Below is a small trained network, with its code and all its weights. Each question gives an input and a class and asks what happens when units are switched off, that is, made to give their printed mean instead of their output.

import numpy as np


def w(rows, s, z=0):
    codes = np.array(rows[::2]) - 128.0
    scale = np.full(codes.shape[1], s)
    scale[-1] = z or s
    return codes * scale


def norm(h):
    return h / np.sqrt((h * h).mean(-1, keepdims=True) + 1e-5)


def f(y):
    return np.maximum(y, 0)


def log_softmax(a):
    a = a - a.max(-1, keepdims=True)
    return a - np.log(np.exp(a).sum(-1, keepdims=True))


def net(x, mask):
    res = np.array(x, float).reshape(1, 3) / 4 @ E
    u = 0
    for l in range(2):
        y = f(norm(res) @ A[l][:, :-1].T + A[l][:, -1])
        res = res + np.where(mask[u : u + 14], y, B[l][:, -1]) @ B[l][:, :-1]
        u += 14
    return log_softmax(norm(res)[-1] @ U[:, :-1].T + U[:, -1])


A, B = {}, {}
E = w([
[62,162,120,15,99],'x0',
[158,59,42,62,102],'x1',
[201,160,254,115,12],'x2',
],0.0065)
A[0] = w([
[101,67,27,177,213,159],'0.n1',
[113,160,105,106,255,167],'0.n2',
[113,138,45,96,96,254],'0.n3',
[116,57,170,226,170,132],'0.n4',
[98,139,89,220,100,56],'0.n5',
[104,115,142,154,173,109],'0.n6',
[81,157,116,141,49,77],'0.n7',
[117,46,113,98,163,95],'0.n8',
[95,116,128,68,107,97],'0.n9',
[161,108,96,89,126,93],'0.n10',
[130,103,119,105,128,156],'0.n11',
[124,48,96,129,89,94],'0.n12',
[151,93,113,209,42,125],'0.n13',
[182,98,178,176,121,120],'0.n14',
],0.0094,0.0025)
B[0] = w([
[192,117,210,116,58,255],'0.n1',
[152,102,183,93,136,205],'0.n2',
[93,106,113,178,239,213],'0.n3',
[178,229,233,136,173,205],'0.n4',
[124,221,145,171,60,157],'0.n5',
[96,141,163,255,184,156],'0.n6',
[98,77,123,63,108,156],'0.n7',
[81,169,176,189,112,176],'0.n8',
[144,130,128,38,242,175],'0.n9',
[144,68,148,134,77,167],'0.n10',
[18,77,53,124,162,157],'0.n11',
[32,42,61,166,68,175],'0.n12',
[202,75,46,135,141,192],'0.n13',
[129,185,105,90,164,199],'0.n14',
],0.0053,0.007)
A[1] = w([
[53,111,112,93,93,243],'1.n1',
[165,88,98,102,88,76],'1.n2',
[108,121,111,58,114,184],'1.n3',
[140,76,114,89,149,172],'1.n4',
[19,148,195,23,163,64],'1.n5',
[35,115,129,68,85,147],'1.n6',
[104,187,147,123,86,193],'1.n7',
[134,108,186,149,31,111],'1.n8',
[166,193,152,248,220,138],'1.n9',
[117,144,50,60,149,9],'1.n10',
[149,116,240,59,79,103],'1.n11',
[143,102,1,152,60,117],'1.n12',
[134,111,91,106,108,141],'1.n13',
[116,12,89,146,74,98],'1.n14',
],0.0092,0.0011)
B[1] = w([
[114,97,192,127,112,182],'1.n1',
[124,131,187,211,161,171],'1.n2',
[178,120,227,95,115,183],'1.n3',
[133,93,157,167,114,182],'1.n4',
[167,141,66,120,135,236],'1.n5',
[167,119,131,99,118,195],'1.n6',
[77,108,68,225,85,168],'1.n7',
[79,117,33,112,187,186],'1.n8',
[111,90,149,65,98,254],'1.n9',
[123,121,121,134,207,165],'1.n10',
[110,155,54,158,153,225],'1.n11',
[91,72,82,183,6,176],'1.n12',
[70,153,112,176,254,155],'1.n13',
[49,99,117,204,114,208],'1.n14',
],0.0075,0.0073)
U = w([
[142,162,238,150,133,210],'0',
[169,137,92,49,79,2],'1',
[143,90,135,37,222,197],'2',
[67,13,109,184,88,144],'3',
[102,187,71,166,138,113],'4',
[255,134,148,115,88,47],'5',
],0.014,0.0024)

Each question gives the input, the list of numbers given to net, and the class t.
The units are the neurons (one row each of A and B). Each row of codes is followed by its name. A weight is (code - 128) times the scale printed after its matrix; where a second scale follows, it is the last column's (A, B and U).
mask holds one flag per neuron, layer by layer. A switched-off neuron (its flag False) gives its mean, the last column of its row in B, instead of its output. The means were averaged over made-up inputs and are rounded, as every weight is.
A unit's drop is (log p(t) with every unit on - log p(t) with that unit switched off) / (log p(t) with every unit on - log p(t) with every unit switched off).
The circuit of an input: a set's keep is (log p(t) with only the set's units on - log p(t) with every unit switched off) / (log p(t) with every unit on - log p(t) with every unit switched off). Starting from the 12 units with the biggest drops (on a tie, the unit counted first), units are removed one at a time, each time the one whose removal leaves the highest keep (on an exact tie, the one counted first), for as long as the keep stays at least 0.8.
units of the circuit, in order: the units of the circuit, biggest drop first
most important unit: the unit with the biggest drop
k most important neurons: the k neurons with the biggest drops, biggest first
k most important neurons of layer l: the k neurons of layer l with the biggest drops, biggest first
drop when u is switched off: that unit's drop, to one decimal
input [2,-1,6], class 4: most important unit : 1.n11
input [-7,-3,5], class 5: 2 most important neurons of layer 0 : 0.n13, 0.n3
input [5,-4,6], class 4: units of the circuit, in order : 1.n11, 1.n8
input [-6,3,3], class 5: units of the circuit, in order : 0.n14, 1.n14
input [4,5,8], class 2: units of the circuit, in order : 0.n9, 1.n12, 0.n1, 1.n8
input [4,-7,-8], class 2: units of the circuit, in order : 0.n2, 1.n14
input [4,-7,-4], class 2: units of the circuit, in order : 1.n14, 0.n2
input [4,1,7], class 1: 3 most important neurons : 1.n14, 1.n3, 0.n7
input [8,-7,0], class 2: units of the circuit, in order : 0.n1, 1.n12, 1.n14
input [-6,-3,6], class 5: units of the circuit, in order : 0.n13, 1.n14, 0.n3
input [0,-1,2], class 4: 3 most important neurons : 0.n3, 0.n9, 0.n12
input [-8,4,3], class 5: 3 most important neurons of layer 0 : 0.n4, 0.n14, 0.n11
input [-3,-3,5], class 5: 4 most important neurons : 0.n13, 1.n14, 0.n12, 1.n9
input [5,6,5], class 2: most important unit : 0.n9
input [-6,3,0], class 5: 2 most important neurons of layer 0 : 0.n4, 0.n14
input [1,-3,0], class 4: 2 most important neurons : 0.n3, 0.n13
input [-7,-4,6], class 5: 2 most important neurons : 0.n13, 1.n14
input [-4,-4,8], class 5: 4 most important neurons of layer 1 : 1.n14, 1.n13, 1.n2, 1.n9
input [4,-7,-5], class 2: 2 most important neurons of layer 0 : 0.n2, 0.n8
input [5,8,6], class 3: 3 most important neurons of layer 0 : 0.n4, 0.n12, 0.n14
input [3,1,7], class 1: most important unit : 1.n14
input [-6,-2,6], class 5: 2 most important neurons of layer 0 : 0.n13, 0.n3
input [-5,0,-8], class 0: 2 most important neurons : 0.n1, 0.n4
input [-4,-3,6], class 5: 2 most important neurons : 0.n13, 1.n14
input [5,-3,0], class 2: 2 most important neurons : 0.n1, 0.n9
input [-2,-4,7], class 4: drop when 1.n11 is switched off : 0.3
input [6,-6,4], class 4: drop when 1.n7 is switched off : 0.2
